In the rows, zero is written as 128.
Each row is followed by its class.
[124 133 114 153 121 140 159 138 122 151 126 114 146 112 122 121 125 126
 126 177 151 135  92 113 122 148 148 100 137 110 138 149 145 121 130 109
 135 104 129 131 158] => q_622
[161 152 157 138 131 108 135  78 148 134 157 113  91 119 140 127 136 172
 156 106  78 172 110 101 124 123 108 155 105 145 168 104 122 145  97  96
 125 117 107 150 119] => q_87
[140 117 169 109 116 127 123 193 128 130 117 153 156 117 161 103 186 112
 173 191 132  72 141  96 109 134 157 107 103 145 159 165 129 165  97 126
 104 137 142 170 150] => q_622
[187 151 136 137 144 145 142  86  76  42 183 108  78  97 120 124 125 201
 146  88  69 171  96 163 117  44 166 165 137 181 143 149 178 112 123 199
 162 182 186 102 134] => q_520
[120 169 159 166 155 128 129 114  87  96 106 135 115  97 120 150 145 132
 174  67 109 143 112 189 150 127 124 144 159 152 105 148 129 125 153 181
 148 171 151 144 111] => q_997
[137 140 134 138 136 115 180 144 155 157  92 129 132 122  89 121 120 159
 141 118 130 135 147 166 131 155  79  72 142 112 165 100  82 113 114  64
 122 110  85 133 108] => q_62
[117 145 130 157 141 138 141  92 109 130 130 132 128 121 120 173 109 130
 116 144 120 160  77 139 129 159 108 123 169 137  95 133 143 120 163 135
 143 122 102 127 141] => q_997
[150 169 156 167 139 129  75  85 132  90 157 146 122  52 153 118 156 127
 203 143  72 116  52 116 124 101 127 124 124 156 118 160 150 137 104 128
 103  90 153 154 159] => q_62
[158 144 176 162 177 133  90 154 137  75 107 187 126  67 135 111 162 108
 190 128  91  84  91 158 127 117  86  94 114 168 109 182 126 117 181 163
 115 139 131 124 128] => q_671
[159 122 137 106 148 122 119 146  87  91 135 139 137 100 162  91 134 144
 171 118  80 110 143 173 138  68 169 165 121 155 130 172 136 114 141 176
 162 152 151 131 122] => q_721
[131 157 108  95 129 130 168  94  97 129 151  81 107 105 123 140 103 188
 123 153 120 164  89 149 126 118 120 115 176 173 148 125 148 126 119 161
 170 151 115 160 151] => q_869
[111 150 151 162 131 132 189 148 120 133  95 165 164 115  98 101 144 117
 146 156 158 171  86 157 120 175 105 103 147 118 140 176 155 148 130 101
 107 128 132 123 144] => q_149
[159 119 120 171 129 118 151 149 106 138 143 149 137  92 134  98 135 143
 138 126 112 120 100  95 154 101 192 150  75  98 128 163 167 117  97 111
 116 103 143 131 150] => q_87
[131 135  90 100 128 128 177  74 130 158 156  67 110 157 108 168  80 172
  69 142 121 216 108 108 115 159 103 144 163 129 148  88 113 134 137 112
 175 134  94 111 130] => q_87
[121 144 124 102 133 117 193 110 133 136 115  84 106 137  92 114 101 186
 101  93 156 169 166 192 139 139  67  98 166 140 157  79  99 102 110 125
 162 165 117 122  95] => q_96
[164 165 103 155 180 153 181  57 116  93 148  95 104  83  94 118  74 147
 115 105  99 238  59 202 105 100  86 141 160 144 152 145 160 106 123 154
 197 133 157  63 129] => q_721
[123 106  94 125 115 124 185 102 171 191 149 104 109 174 107 142  87 122
  67 162 161 186  89  47  89 175 112 130 102  91 132  89 128 160  97  37
 134  80  88  85 138] => q_87
[133 115 157 155 121 120 166 164 163 172 105 183 156 154 125 130 152  97
 136 188 109 132  97  58 110 177 125 111  75  91 141 126 113 165 133  34
  84  69  74 137 152] => q_87
[127 126 138 137 152 126 114 103 139 130 138 134 116 113 135 112 131  93
 148 130 127 136  86  92 137 129 129 152 107 113 109 149 170 119 127 119
 116  81 139 120 147] => q_721
[150 145 137 131 131 114 122 112 114 110 162 117 121  95 149 126 126 150
 153 148  67 125 119 155 126 100 137 168  94 126 117 138 105 141 120 154
 158 137 140 116 136] => q_87
[116 165 140 150 158 125 133  94 110 117 122 121  97 103 122 133 120 121
 157  59  95 152 100 217 133 116  98 161 126 137  88 145 127 109 166 175
 165 149 143  72  91] => q_671
[153 112  73 118 134 130 187  89 134 171 154  81 110 131 112 115  77 145
 113 133 155 157 125 127  98  85 159 138  84 118 149 123 126 121  72 106
 178  98 116  85 131] => q_671
[116 161 167 149 123 101 116 130 108 121 103 142 126 105 136 110 169 162
 205  74 102 120 124 154 172 124 127 121 144 136 140 133 138 123 120 109
 102 113 130 178 114] => q_62
[120 114 113 200 124 141 131 109 169 184 123 137 127 125 108 164 118  93
 111 133 100 141  99 123 128 177 110 130 110  55  94  85 117 112 114  50
 100  74  93  74 129] => q_96
[107 191 136 206 174 154 124  52 122 115 122 132 112  61  88 132 121 108
 176  81 109 163  38 252 133 123  60 149 147 129  75 165 144  99 151 191
 146 111 153  59 114] => q_671
[111 139 179 165 142 105 108 100 154 156 105 165 130 123 135 139 164 102
 173 102  97 122 115 122 162 170  94 154  99 100 110 136 125 135 168  85
  86  87  95 144 121] => q_87
[129 156 163 153 152 125 114  52 178 127 147 115  84 110 133 168 130 112
 150  95  75 173  78 134 115 169  56 159 132 125 104  95 120 126 149  90
 116 109 117  97 107] => q_96
[107 166 114  94 134 135 196 111  77 118 119  73 114 129  89 120  93 207
 109 110 153 216 121 209 148 145  81 116 231 165 173 113 141 100 135 179
 183 168 128 134 111] => q_721
[139 107  96 131 131 130 146 117 141 160 154 115 134 141 141 153 107 105
 116 143  97 136 123 101 107 123 154 158  88  89 106 117 104 123 109  97
 150  91  90 112 134] => q_997
[102 100 115 176 133 140 138 130 158 194  97 149 132 152 104 177 116  82
 105 166 121 143  94  95 123 211 103 118 139  58 101 101 120 119 166  42
  99  62  65 100 147] => q_721
[160 127  78  78 131 112 219 105 128 126 169  64  86 185 106 107  41 206
  35 103 180 212 131  87 105 103 136 114 147 148 171  86 139 107  95  90
 216 150  90 118  95] => q_997
[149 147  87 138 129 144 177  77 115 132 163  84 114 116 119 150  74 169
  96 170 133 202  66  92  98 126 138 106 160 155 151 118 142 127  98 110
 178 114 104 142 161] => q_997
[108 150 148 179 118 139 176 142 130 171  94 148 141 125 121 128 159 123
 142 159 141 136 117 132 112 175 109  86 133 116 141 127 117 169  89  85
 108 127 102 172 150] => q_997
[152 120  70  59 115 121 143 101 127 128 209  46  89 149 153 155  73 168
  64 141 110 160  99  92 109 106 159 174 148 141 118  81 150 122  86 149
 172 147 115 106 119] => q_869
[149  96 105  41 152  96 194 175  94  61 164 106 138 158 152  79  75 152
  80 120 190 165  98  60 101  82 212 154 139 181 145 189 219 115 162 132
 177 162 186 120 126] => q_622
[153 137 163 178 139 145 106 153 133 111 113 190 139  93 149 163 179 102
 172 176  50 106  81 116 122 164 122 108 125 126 135 163 126 150 168  99
  87 114  93 130 169] => q_520
[124 142 167 110 137 114 128 173 112 109  94 127 126 114 142  91 165 173
 174 124 119  96 174 194 152 140  86 100 161 156 141 121  94 117 124 158
 130 180 121 177  99] => q_721
[ 75 154 156 193 154 129 140 130 151 153  64 149 135 106  79 117 145 100
 135  99 174 116 126 209 154 198  39  78 157  89 106 137 121  97 158 117
 112 133 116 107 110] => q_622
[ 83 132 120  94 121 137 199 136 114 156 112 101 132 163  77 104 130 152
 125 136 203 159 141 146 123 153 120 109 156 140 159 132 156 148  65 126
 136 147 113 115 137] => q_520
[143 144 129 187 149 129 167 109 123 128 116 151 129 102 100 141 123 146
 123 156 104 177  56 116 132 148 124 109 128 115 144 165 151 127 164  89
 148 103 107 120 160] => q_87
[108 157 145 159 129 126 123  75 146 146 120 115 119  89 102 172 135 105
 159 130 127 127 111 158 113 175  83 126 139 108  88 121  77 147 118 131
 127 150 149 100 124] => q_149
[129 144 123 106 147 148 147 109 138 118 150 131 116 125 118 138 123 123
 122 160 128 176  82 115  92 164  81 122 146 161 137 142 148 154 118 115
 134 135 103  90 154] => q_520
[153 140 125 191 126 143  92 134 121 128 134 149 135  48 134 121 147 139
 184 169  75  99  93 140 125 109 151 106 117 128 139 151 131 129  64 128
  96  92 142 152 173] => q_62
[167 138 141 184 145 129 112 141 107  99 140 161 124  58 146 113 142 150
 167 119  61 122  77 136 149  97 158 137 109 129 125 169 164 102 125 137
 125 113 155 121 145] => q_96
[146 150 162 169 153 135 108  90 150 145 123 136 125  84 132 137 146 103
 181 103  76 107  99 197 127 119  93 156 108 105 105 153 112 125 151 144
 132 107 149  88 111] => q_622
[135 163 172 101 117 111 101 130 109 108 153 114 102 104 190 112 175 163
 195 159  88  88 107 128 128 107 130 142  99 169 121 135 116 146 102 179
 120 135 145 182 126] => q_671
[144 112  82  83 136 121 197 130 123 127 148  74 118 140 103  81  73 185
  78 163 201 160 135 101 110 105 135  83 145 144 176 105 139 107  51 119
 179 135 123 135 136] => q_721
[148 162 152 181 152 142 143 103 123 127 114 150 136  48 126  92 158 124
 221  92  97 102  97 205 141  91 132 115 120 150 135 185 131 118 102 147
 115 121 123 107 129] => q_520
[166 132 124 160 134 134 160 107 143 153 126 111 127 110 121 124 114 123
 145 119 101 150 114 153 118 115 134 144 112 105 157 130 125 124 113 107
 143 104 128  90 124] => q_622
[140 138 110 135 138 130 188  95 114 112 143  94 117 107 107 102  92 147
 126  93 128 177 119 180 127  83 159 148 132 129 148 141 147  97 119 130
 179 136 147  92 116] => q_96
[145 149 155 202 140 133 103 112 108 112 115 165 124  77 133 142 163 130
 181 116  57 119  89 168 150 125 129 130 126 112 105 148 146 115 134 124
 102 113 138 127 139] => q_62
[144 136 117 138 147 123 126  78 116 110 153 123 121  86 118 130 109 155
 158 110  99 133 115 183 122  86 130 141 124 136 115 145 126 102 113 132
 153 112 143  95 122] => q_62
[114 163 159 131 165 138 155 147 114  91 118 173 132 111 100 125 149  98
 141 108 131 164  64 143 128 152 100 118 147 151 121 187 182 138 171 138
 124 143 135  88 146] => q_520
[152 153 136 176 147 142  92 110 156 147 137 126 111 103 136 164 127 107
 123 112  61 150  77 155 126 164  76 150 138 101 102 109 123 123 160 120
 119 116 125  92 122] => q_622
[133 158 133 142 156 129 150 124 103  97 123 139 119  82  98 112 125 132
 168  74 132 139  93 155 135 100 146 116 116 153 125 170 156 121 111 137
 159 157 165  95 132] => q_520
[171  84 122  90 136 106 133 185 144  99 151 142 135 145 162 101 110 126
 106 153 139  87 107  34 102  97 186 130  98 125 143 161 155 123 152  97
 139 114 141 128 127] => q_622
[138 174 134 155 151 146 171 109 103 115 119 135 119  91  91 142 123 162
 136 108 105 193  70 182 142 147  90  99 181 154 158 155 162 117 152 132
 147 142 107 103 146] => q_520
[127 129  95 112 130 131 160 144 114 110 143 109 122 119 111 121 114 120
 115 132 166 125 106  90 117 108 184 121 112 124 133 149 147 135  83 128
 155 145 157 108 153] => q_520
[142 141 107 173 149 140 137  71 128 156 145 114  94 130 105 188  80 139
 101  93  96 193  83 145 130 158  95 175 140 100  96  98 135 108 136 119
 146 100 106  80 116] => q_997
[167 129 116 141 115 132 120 142 128 160 154 118 110 111 163 132 135 158
 140 164  72 107 114 109 109 113 156 146  86 121 135 116 113 143  78 122
 127 121 116 143 138] => q_671
[111 113 137 136 139 118 167 145 151 136  97 141 143 133 107 117 129 121
 121 124 151 109 148 142 137 149 110  93 121 101 120 121 110 100 148  80
 125 127 114 128 115] => q_96
[143 139 132 123 170 123 157 120 109 112 120 151 125 122 117 127 111 118
 142  49 104 145 102 192 157 113 125 167 129 121 109 169 157  98 181 132
 162 138 106  56  95] => q_520
[134 147 157 151 135 154 132 122 158 150  99 144 116 116 117 143 151 112
 151 163  90 164 131 159  95 193  42 109 155 134 168 101  88 170 111  96
 109 135  93 124 135] => q_721
[ 94 158 174 128 124 128 147 127 135 155 105 146 149 128 108 131 163 123
 165 144 146 133 114 175 124 193  64 125 164 123 110 136 110 154 124 128
  96 145 113 134 112] => q_149
[103 136 158 108 124 129 123 131 100 110 142 143 162  95 132  98 159 123
 171 175 174 101 106 132 119 129 144 121 138 164  93 187 164 149  97 180
 104 153 181 147 153] => q_149
[102 135 174 176 143 142 107 137 166 151  90 190 140 130 123 155 182  51
 176 151 109 108  95 128 107 193  74 120 105 108  92 139 107 158 160  97
  70  96  92  99 128] => q_671
[104 142 146 109 155 133  89 125 121  80 140 157 113 119 127 142 153  99
 146 112 121 122  84 140 117 147  80 142 156 165  64 163 152 152 172 167
 124 162 140  74 140] => q_520
[118 112 135 120 127 123  74 102 171 135 145 140 114 113 164 141 150  74
 169 151 108  64  93  61 120 135 119 134  95 119  87 121 122 139 129 109
  94  81  97 146 143] => q_869
[108 132 108 110 140 131 118 110 129 114 140 108 113 127 108 161 117 103
 130 100 128 136 110 118 113 130 140 145 125 132  89 131 124 140 124 137
 150 153 160  77 136] => q_520
[134 131 161 149 152 126  95 101 136 104 133 159 125  83 148 143 144  99
 170  98  52  98 118 201 134 114 104 175 118 124  71 155 114 109 182 152
 126 132 142  77 110] => q_96
[145 140 158 161 130 135 153 112 157 134 132 168 137  96 126 128 152  96
 159 178 120 144  64  96  85 168  97 115 113 121 125 161 131 167 118  80
  92 107 123 109 153] => q_149
[142 128  85  64 129 127 177  95 113 131 175  55  99 164 123 159  59 170
  46 128 144 223  93  98 106 138 126 142 178 151 152 105 164 114 158 131
 196 144 130  93 126] => q_622
[124 143 160 139  99 124  94 135 139 143 140 109 122 108 169 109 181 133
 181 164 130  72 130 116 125 124 152 129 107 128 132 130 115 150  87 135
  97 116 159 183 139] => q_622
[121 142 156 158 119 125 145 119 156 148 115 122 119 135 123 120 152 123
 159 126 132 138 110 127 122 154 106 116 128 108 157 112 126 130 114  85
 108  96 106 141 117] => q_622
[101 142 125 116 122 121 140 149 128 160 111  78 108 142 115 144 127 122
 126 103 141 139 163 132 130 168 123 125 131 109 135  96  93 130 113 133
 157 166 140 123 108] => q_622
[102  87  59 108 144 123 172 142 107 125 139  98 127 125  86 105  74  97
  91 113 205 148 109  76 122 111 191 144 124 100 106 152 183 100  85 122
 171 121 163  74 151] => q_721
[129 147 145 174 156 131  91 114 128 123 123 155 110  92 135 175 142  91
 156  99  93 111  97 123 129 151 120 147 110 115  77 144 113 137 146 128
 139 137 137 125 127] => q_997
[150 116 159  96 127 113 139 158 147 124 132 128 120 123 151 122 145 149
 131 136 104  83 160 125 125 122 118 108 114 133 134 109  92 125 129 115
 126 152 121 149 110] => q_96
[145 134 139 154 140 121 129  61 149 111 165 131 124 105 130 124 119 119
 165 149 131 151  57  74 101 120 133 139 105 123 112 150 150 129 127  95
 113  80 140 126 147] => q_149
[131 132 109 122 146 121 166 125 100 115 115 101 106 116 109  98 114 144
 135  80 153 160 128 140 131  99 150 128 136 139 141 137 151 127  93 132
 183 168 164 120 122] => q_721
[119 172 151  80 140 124 179 101 118 112 127 108  99 142 109 147 125 148
 139  93 121 186  99 187 121 147  73 155 180 171 137 118 137 145 158 148
 155 170 118 116  98] => q_869
[128 125  91 108 125 124 155 124  94 110 148 106 135 111 116 126 103 168
 114 164 152 148  82  90 123 102 186  99 156 148 144 160 173 116 102 121
 161 114 146 144 166] => q_62
